Group and class of each row:
[-0.64 -0.14  0.23 -0.44  0.32 -0.75 -0.56  1.22  1.79 -0.48 -0.17  0.08
 -0.87 -0.64  1.03 -0.05  0.19 -2.08  0.62 -0.33  0.45 -0.22  0.87] => (84) Q407
[-1.57 -0.31  0.06 -0.61 -1.47 -0.66  0.08  1.98  0.70  0.43  1.98 -0.45
  0.44 -0.89 -0.44 -0.16  0.21  0.51  1.42 -0.53 -0.54  0.09  0.84] => (91) Q548
[-2.92 -1.02  2.09 -0.81 -1.13  1.17  0.47  1.25  0.02  0.49  1.87 -0.28
  0.96 -0.95 -0.22 -0.46 -0.15  0.85  0.30  0.47 -0.63  0.99 -0.45] => (88) Q820
[-0.03  0.84 -0.70 -0.20  0.32 -0.66  0.27  1.04  1.45  0.67  1.71 -0.53
 -0.24  0.85 -0.01  0.04 -0.46 -0.46  0.59 -0.70  0.21 -0.48  0.76] => (85) Q276
[ 0.17  0.49  1.40  0.31 -0.81  1.93 -0.09  1.06  1.57  0.76  1.28 -0.10
 -0.19 -0.18 -0.31 -0.37 -1.87  1.32  0.74 -0.72 -0.11  1.29  0.94] => (84) Q757
[-2.16 -0.55  0.22 -0.60 -0.68 -0.86  0.66  1.59  0.79  0.22  1.85 -0.22
 -0.03 -0.89 -0.35  0.28  0.15 -0.27  1.27  0.29 -1.13  0.61  0.19] => (91) Q548
[-1.17  1.53  0.72  0.10 -0.94 -0.70 -0.13  2.76  2.13 -0.29  2.12 -0.07
 -0.18  0.38 -0.03 -0.63 -0.20 -1.01  0.29  0.06  0.00  2.12  0.92] => (84) Q757
[-2.20  0.15 -0.55 -0.81 -0.61 -0.69  0.03  1.11 -1.00  1.13 -0.31  0.44
  0.81 -0.69 -0.21  0.65 -0.14 -1.33 -0.96  1.76  0.17 -1.99 -0.30] => (91) Q964
[-1.24  0.18  0.36 -0.07 -0.69 -1.06 -0.12  1.61  0.98  0.10  1.48  1.22
  0.39 -0.82 -0.40  0.46 -0.11  0.57  2.25 -0.42 -0.78 -0.63  0.49] => (91) Q548
[-0.45  0.48 -0.99 -0.74 -0.46 -0.73 -0.41  1.36 -0.49  1.29 -2.28  0.20
 -0.37 -0.31 -0.08  0.54 -0.37  0.11 -0.20 -0.03 -0.13 -0.04 -0.51] => (91) Q964
[ 0.14  0.94 -0.36 -0.76 -0.74 -0.05  0.24  0.88  0.63  0.43  3.47  0.44
  0.08  0.14 -0.55  0.04  0.29  0.99  0.26 -2.54 -0.10 -2.09  0.29] => (85) Q276
[-5.51  0.75 -0.24 -0.61 -0.81 -0.94  0.18  1.09  2.18  0.14  4.11 -0.95
 -0.91  1.06 -1.43 -0.64 -0.29  0.12  0.37 -0.46  0.27 -0.97  0.91] => (85) Q276
[-1.24 -1.10  0.57 -0.52 -0.45 -0.25 -0.13  0.75 -0.24  0.44 -1.53  0.18
 -0.05 -0.91 -0.13  0.25  0.28  0.25 -0.01  0.90 -0.33  0.57 -1.00] => (88) Q307
[-1.16 -1.04  0.49 -0.76 -1.45 -0.01  0.37  0.62 -0.25  0.97  2.73  0.09
  0.48 -0.95 -0.37 -0.10  0.06  1.69  1.34  0.40 -0.39  0.35 -0.47] => (91) Q964
[-1.17 -0.14  1.11 -0.09 -0.63  0.85  0.57  0.58  0.39  0.68  6.75  0.37
 -0.09  0.36 -0.47 -0.52 -0.16  0.95 -0.30 -0.83 -0.89 -1.50 -0.11] => (85) Q276

Group, then class:
[ 1.11  0.51  0.84  0.45  0.39  0.44  0.47  0.38  0.49  0.79 -0.93 -1.02
 -2.23  0.42 -5.70  0.22  1.95 -1.48 -0.78 -0.89 -0.02  1.40  1.00] => [13] E
[ 2.27 -0.42 -0.06  0.83  1.06 -0.25  0.06 -0.38  0.62 -0.67 -0.56 -1.80
 -1.36  0.30 -4.47  0.64  1.39 -1.32 -0.41 -0.88 -0.37  2.62 -0.80] => [13] N
[ 0.36  0.97 -0.42  0.34  0.28 -0.74 -1.81 -0.59  0.33 -0.38 -0.01 -2.19
 -1.07 -0.07 -4.98  0.49  0.67 -0.38  0.35 -0.07  0.41  2.24 -0.61] => [13] N
[ 1.39 -0.12  0.60  1.41  0.46  1.45  1.86  0.61  1.29  0.82  0.38 -1.17
 -2.79 -0.77  2.35  1.14  0.23 -0.76 -1.90 -2.73 -0.79  0.46 -1.30] => [5] C
[ 1.86  1.08  0.20  0.82  0.92 -0.64  0.47 -1.85  0.18 -1.21 -1.40 -2.17
 -1.80 -1.33 -6.14  0.77  1.47 -0.39 -1.62 -5.34  0.97  2.41 -1.08] => [13] E
[ 1.02  0.14  2.27  0.91 -0.09  1.38  1.15  0.26  0.38  1.56  0.34 -0.78
 -1.49 -0.88 -0.20  0.79  1.30 -0.09 -1.22 -1.69 -0.34 -0.17 -0.97] => [5] B
